Below is a small trained network, with its code and all its weights. Each question gives an input and a class and asks what happens when units are switched off, that is, made to give their printed mean instead of their output.

import numpy as np


def w(rows, s, z=0):
    codes = np.array(rows[::2]) - 128.0
    scale = np.full(codes.shape[1], s)
    scale[-1] = z or s
    return codes * scale


def f(y):
    return y / 2 * (1 + np.tanh(0.7978845608 * (y + 0.044715 * y**3)))


def log_softmax(a):
    a = a - a.max(-1, keepdims=True)
    return a - np.log(np.exp(a).sum(-1, keepdims=True))


def net(x, mask):
    res = np.array(x, float).reshape(1, 5) / 4 @ E
    y = f(res @ A[0][:, :-1].T + A[0][:, -1])
    res = res + np.where(mask, y, B[0][:, -1]) @ B[0][:, :-1]
    return log_softmax(res[-1] @ U[:, :-1].T + U[:, -1])


A, B = {}, {}
E = w([
[114,56,195,195,193],'x0',
[210,244,210,213,163],'x1',
[25,151,88,224,51],'x2',
[125,132,131,125,131],'x3',
[115,164,40,139,254],'x4',
],0.0069)
A[0] = w([
[108,84,126,84,94,107],'N0',
[124,175,106,73,79,85],'N1',
[116,92,104,112,125,45],'N2',
[74,198,147,184,104,100],'N3',
[119,114,72,139,180,146],'N4',
[119,92,102,117,125,59],'N5',
[120,155,93,141,174,35],'N6',
[170,101,157,99,152,212],'N7',
[84,122,93,182,88,79],'N8',
[141,125,75,147,163,70],'N9',
[138,128,147,82,152,26],'N10',
[124,131,85,140,175,86],'N11',
[110,95,111,117,122,181],'N12',
[132,104,70,64,101,92],'N13',
[130,133,77,133,163,109],'N14',
[158,101,129,102,160,75],'N15',
[101,79,165,170,154,57],'N16',
[134,179,160,146,142,35],'N17',
[92,110,126,95,127,57],'N18',
[160,201,83,109,85,30],'N19',
[143,134,62,159,92,89],'N20',
[123,77,140,173,172,66],'N21',
[139,97,152,98,68,133],'N22',
[141,146,167,132,91,48],'N23',
[134,182,73,93,108,66],'N24',
[145,106,164,118,81,42],'N25',
[97,105,118,100,130,16],'N26',
[101,107,140,91,109,159],'N27',
[144,138,168,66,154,18],'N28',
[79,114,143,171,144,139],'N29',
[81,144,115,164,118,1],'N30',
[144,64,193,143,84,137],'N31',
[167,97,133,145,80,68],'N32',
[129,66,108,109,130,87],'N33',
[147,183,153,127,130,159],'N34',
[102,48,11,135,165,137],'N35',
],0.013,0.0047)
B[0] = w([
[142,150,151,195,174,193],'N0',
[72,58,226,89,197,181],'N1',
[206,144,192,193,102,143],'N2',
[200,110,51,111,161,209],'N3',
[83,198,126,70,45,191],'N4',
[167,134,149,184,99,143],'N5',
[112,161,161,140,60,155],'N6',
[135,100,48,127,154,203],'N7',
[243,101,41,64,109,199],'N8',
[123,172,159,108,19,152],'N9',
[227,69,122,107,51,136],'N10',
[100,218,164,103,2,163],'N11',
[166,158,120,187,159,179],'N12',
[143,112,102,183,160,207],'N13',
[70,187,160,105,30,165],'N14',
[155,109,95,57,65,152],'N15',
[78,19,229,120,145,160],'N16',
[151,156,178,234,109,155],'N17',
[146,137,170,170,122,143],'N18',
[89,21,209,125,166,171],'N19',
[159,65,120,119,158,160],'N20',
[52,80,221,91,97,160],'N21',
[77,219,114,84,87,194],'N22',
[102,184,151,171,92,141],'N23',
[54,78,229,109,108,174],'N24',
[118,219,126,92,45,152],'N25',
[190,99,204,193,84,135],'N26',
[115,159,127,165,149,177],'N27',
[248,41,46,112,77,152],'N28',
[140,88,101,76,172,176],'N29',
[249,73,129,90,18,146],'N30',
[67,178,109,91,108,208],'N31',
[126,195,147,96,69,143],'N32',
[170,130,129,213,133,165],'N33',
[164,144,130,225,211,180],'N34',
[134,150,118,188,181,255],'N35',
],0.0085,0.0078)
U = w([
[184,165,138,248,172,47],'0',
[97,199,111,95,76,59],'1',
[232,54,54,83,119,49],'2',
[78,23,205,107,170,82],'3',
[124,144,79,130,188,253],'4',
],0.013,0.012)

Each question gives the input, the list of numbers given to net, and the class t.
The units are the neurons (one row each of A and B). Each row of codes is followed by its name. A weight is (code - 128) times the scale printed after its matrix; where a second scale follows, it is the last column's (A, B and U).
mask holds one flag per neuron, in row order. A switched-off neuron (its flag False) gives its mean, the last column of its row in B, instead of its output. The means were averaged over made-up inputs and are rounded, as every weight is.
A unit's drop is (log p(t) with every unit on - log p(t) with that unit switched off) / (log p(t) with every unit on - log p(t) with every unit switched off).
The circuit of an input: a set's keep is (log p(t) with only the set's units on - log p(t) with every unit switched off) / (log p(t) with every unit on - log p(t) with every unit switched off). Starting from the 12 units with the biggest drops (on a tie, the unit counted first), units are removed one at a time, each time the one whose removal leaves the highest keep (on an exact tie, the one counted first), for as long as the keep stays at least 0.8.
units of the circuit, in order: the units of the circuit, biggest drop first
most important unit: the unit with the biggest drop
k most important neurons: the k neurons with the biggest drops, biggest first
drop of u: that unit's drop, to one decimal
input [-1,5,-7,-4,5], class 2: most important neuron => (N28)
input [-6,1,7,-1,1], class 2: units of the circuit, in order => (N8 N3)
input [5,-8,-2,7,-8], class 0: units of the circuit, in order => (N0 N33)
input [-7,-5,-1,-2,3], class 3: 2 most important neurons => (N24 N1)
input [7,-6,8,-6,-5], class 2: 2 most important neurons => (N8 N30)
input [-5,-2,-2,-3,-3], class 3: units of the circuit, in order => (N1 N8)
input [6,4,-3,0,2], class 3: units of the circuit, in order => (N21 N16)
input [-7,-7,-2,-1,-7], class 0: 2 most important neurons => (N0 N13)
input [-2,-6,7,4,7], class 1: 4 most important neurons => (N4 N14 N11 N9)
input [-7,-5,-3,-5,-5], class 3: 2 most important neurons => (N1 N24)
input [-2,-5,8,-7,3], class 2: 2 most important neurons => (N8 N30)
input [-3,-4,-8,5,-8], class 1: 4 most important neurons => (N22 N25 N31 N8)
input [8,6,0,-5,-3], class 3: 2 most important neurons => (N16 N21)
input [1,-6,-6,5,6], class 0: most important unit => N35
input [4,3,2,-8,-1], class 4: 3 most important neurons => (N1 N19 N24)
input [-7,-5,8,7,4], class 2: 2 most important neurons => (N8 N30)
input [0,5,3,-2,-6], class 1: 2 most important neurons => (N31 N35)
input [-6,-2,5,1,1], class 3: drop of N24 => 0.3
input [2,-3,7,-4,-4], class 2: drop of N8 => 0.4
input [8,1,0,7,-2], class 3: drop of N27 => 0.0
input [8,3,3,1,-5], class 3: units of the circuit, in order => (N16)
